48	-11	50	-33	-41	6	86 -> -11
-49	43	6	68	-2 -> 43
83	62	-77	-22	-49 -> 62
-4	24	13	-65	15	-5 -> 24
-20	-81	77	-33 -> -81
-48	8	6	82	41 -> 8
---
-22	88	-38	-43
-21	-67	-1	16
gives -67

88	-20	-56	-78 gives -20

-12	37	-82	80 gives 37

-55	-68	-11	-10 gives -68

87	-80	57	-54
-54	-65	-86	-53
gives -65

-44	3	-40	69 gives 3

62	61	85	52
88	78	66	72
gives 78

-89	-31	-28	50
-42	13	58	11
1	41	59	-5
gives 41

-26	-35	84	-29 gives -35
---
-46	-46	38	90
24	48	69	-85
-> -46, -85

2	-43	55	-66 -> 2, -66

3	17	-60	64	89 -> 3, 89

-54	-47	23	-70	-10	-17	57 -> -54, 57

65	71	-64	-22 -> 65, -22

-12	17	-83	-39	-19	52	-46 -> -12, -46

-87	0	55	-44
-64	-51	-68	-11
-> -87, -11

24	-4	34	-79	9 -> 24, 9

-13	78	-50	52	-57	73	23 -> -13, 23
---
[ 29  -1 -32  11  41 -10] out 29

[-601 -537 -172  516  217 -249] out 217

[[7 7 5 5]
 [5 9 2 3]
 [5 8 0 3]] out 8

[[ 25 -33  10  -1]
 [ 34  20 -35  12]
 [ -7   5 -17  35]] out 34

[[4200 5788 4632 3196 5654 8167]
 [6702 3969 5190 4188 2533 6449]] out 6702

[[295 477 462 140 319 952 116]
 [886 421 859 617 152 331 468]] out 886

[9207 8914 9016 3207] out 9016

[ 6 54 61 88 65  8] out 65
---
-15	18	0	-57	26	-73
7	65	17	9	-13	-59
=> 0

-46	87	11	15	-72
-37	6	-48	5	-9
=> 11

29	-60	-5	-85
6	-50	45	-85
=> -5

63	-71	-20	-87	-69	-80
-58	68	14	88	65	73
=> -20

19	-32	-29	-25	17
7	-11	16	-1	82
=> -29

41	30	-30	-43	-87
-56	-55	3	14	-32
=> -30

25	-77	4	-28	-31	-4	-4
-34	70	-7	-39	16	27	41
=> 4
---
64,14,20,-86 Answer: -86

-11,-20,4,1,44,-6,-9
12,57,-31,-23,-29,-26,-2
10,1,-2,-1,69,6,36
Answer: 1

-38,8,31,7,-14,-87,14 Answer: 7

63,-89,37,87,44 Answer: 87

-33,-76,-60,6,52,51
-19,38,12,-39,18,-15
-25,-34,39,31,32,-37
Answer: 6

-65,13,-25,6,30,25,64 Answer: 6
---
[[ 12  -4 -15 -36]
 [  3   4  15 -32]
 [ 64 -11   5  21]] → 12, 21

[[ 89  69  75  65 -60]
 [ -4  -3  -5  -3 -13]
 [ 89  79  85  64 -50]] → 89, -50

[[-44   8 -37  32 -38 -53]
 [ 53  21  44   1  64  -3]
 [-55   3 -50  34 -53 -52]] → -44, -52

[ 33  14  43 -31 -66] → 33, -66

[[-25 -54 -12   8]
 [-44 -44 -77  32]] → -25, 32

[[ 19   8   1  -5]
 [ 15 -12  28 -90]] → 19, -90
---
47	-74	-45	20: 47, 20

64	-87	-11	-25: 64, -11

-81	10	-58	61: 61, 10

-79	-13	-3	34	-16	47	-23: 47, 34

1	50	-24	62	-50	-20
7	13	-6	-9	-20	-90
: 62, 50

-26	26	38	16	24	-34	40
-53	28	-76	-28	-76	-8	-82
: 40, 38

-63	53	-65	67	-18
-12	0	8	3	2
: 67, 53

-8	-73	7	0: 7, 0

-34	-42	32	-30
-19	-13	52	0
-58	-85	7	-79
: 52, 32
---
-17	-13	-31	66	44	17	34
0	-79	18	-24	1	-16	63
56	26	-19	15	4	44	65
→ 15

43	60	-20	79	-6 → 43

7	54	-67	66	-64	62	-10
3	1	-3	4	9	7	1
-53	5	-13	15	-49	23	-69
→ 3

77	7	73	-44	57	-68	-65 → 7

-23	-17	4	0	48	-28	24
12	-26	-23	-33	56	-68	10
-14	3	-9	-14	22	-20	30
→ -9

-26	-2	9	-14	78	11	3 → 3
---
[[-38 -57 -14   5 -45]
 [-43 -39 -76  25 -14]] yields -57

[ 65 -32 -70 -62 -18 -30] yields -32

[[ 14  29  57  59  70  19 -58]
 [-16   9 -34  14 -37  19  47]
 [ 80  39  19  -4  18  59 -33]] yields 29

[[ 10  -6 -12   9  -1 -23  13]
 [-20 -22  -6  12   9  -4  -9]
 [ -2 -64   2 -63  70 -67  87]] yields -6

[ 83 -15  77  20 -11 -17] yields -15

[[ -3 -82  32 -75   0  74]
 [ 14  44  13  34  -1 -50]] yields -82
---
[[ -2 -14   2 -12   7  -7  14]
 [ 16  19   6  10 -15   5 -73]
 [-19 -12 -14   1  -3   8  38]] result: -2, 38

[-74 -82  -8 -86] result: -74, -86

[ 82  35  11 -76] result: 82, -76

[-51 -74  88 -15  21 -80] result: -51, -80

[[  8   0   2   6   4   4]
 [ 67 -18  69 -28  39 -59]
 [ -7 -38  26 -27  12 -29]] result: 8, -29

[-72 -49   0  51 -52 -26] result: -72, -26

[-18  42 -61 -34 -62 -31 -74] result: -18, -74

[-42 -23 -69   3  -5 -18 -38] result: -42, -38
---
{"in": [[-69, -82, -7, -84], [40, 39, -3, 50], [45, 46, -3, 57]], "out": -3}
{"in": [[-3, 6, 2, 16, -71], [0, 6, -7, 71, -16], [-1, -27, -5, 70, -71]], "out": 71}
{"in": [[-6, -10, 87, 3, -49], [-4, 86, 43, 8, 33], [9, 4, -59, -12, 45]], "out": 8}
{"in": [[-79, 9, 1, -81], [28, -15, -9, 34], [-50, -2, 1, -5]], "out": -9}
{"in": [[-71, -1, 2, -55, -48, -11, 6], [4, 17, -11, 25, 36, 24, -10], [-54, -9, 36, -35, 35, 0, -38]], "out": 24}
{"in": [[-3, 27, -34, -3, 3, -84], [-3, 27, -34, -3, 3, -84], [12, 56, -39, 23, 28, -53]], "out": 3}
{"in": [[67, 20, 17, -3, 47, 59], [87, 34, 2, -2, 47, 73], [36, 15, 20, -3, 47, 55]], "out": 47}
---
{"in": [[-42, 26, -52, -13, 52], [-79, 64, -53, -66, 80]], "out": "-42, 80"}
{"in": [-50, 37, -21, -70, 20, 8, 48], "out": "-50, 48"}
{"in": [[-16, -13, 17, 6, 62], [38, -12, 80, 4, 2], [85, -3, 0, -5, -22]], "out": "-16, -22"}
{"in": [[36, 30, 69, -26, -15], [7, 8, 38, -26, -62], [-29, 64, -14, 74, 4]], "out": "36, 4"}
{"in": [3, -20, -89, -9, 16], "out": "3, 16"}
{"in": [[17, -85, 25, -33, -28, -77, 47], [-8, 74, -46, 22, 4, 40, -61], [24, 72, -31, 10, -46, -6, -26]], "out": "17, -26"}
{"in": [71, -3, -42, 28, -45, 21], "out": "71, 21"}
{"in": [72, -61, -30, -46], "out": "72, -46"}
---
1.5	1.0	0.9	-1.5	1.5	1.9	1.2 -> 1.2

-0.177	-0.064	-0.113	0.001	0.148 -> -0.064

-0.10	0.14	0.17	-0.02	0.18	-0.02	0.20 -> 0.14

-0.39	-1.77	-0.51	-0.47	-0.19	0.09	1.56 -> -0.39

-124.3	-50.0	-71.7	134.6	-15.9
-16.0	14.0	30.4	45.9	-83.9
-156.3	170.1	116.6	101.6	70.6
-> 14.0

124.4	120.3	-80.8	71.0	160.5	61.8	164.7
44.9	71.5	63.4	75.8	-156.4	177.8	-245.7
178.6	150.1	-122.1	86.5	-51.1	119.6	-75.4
-> 71.5
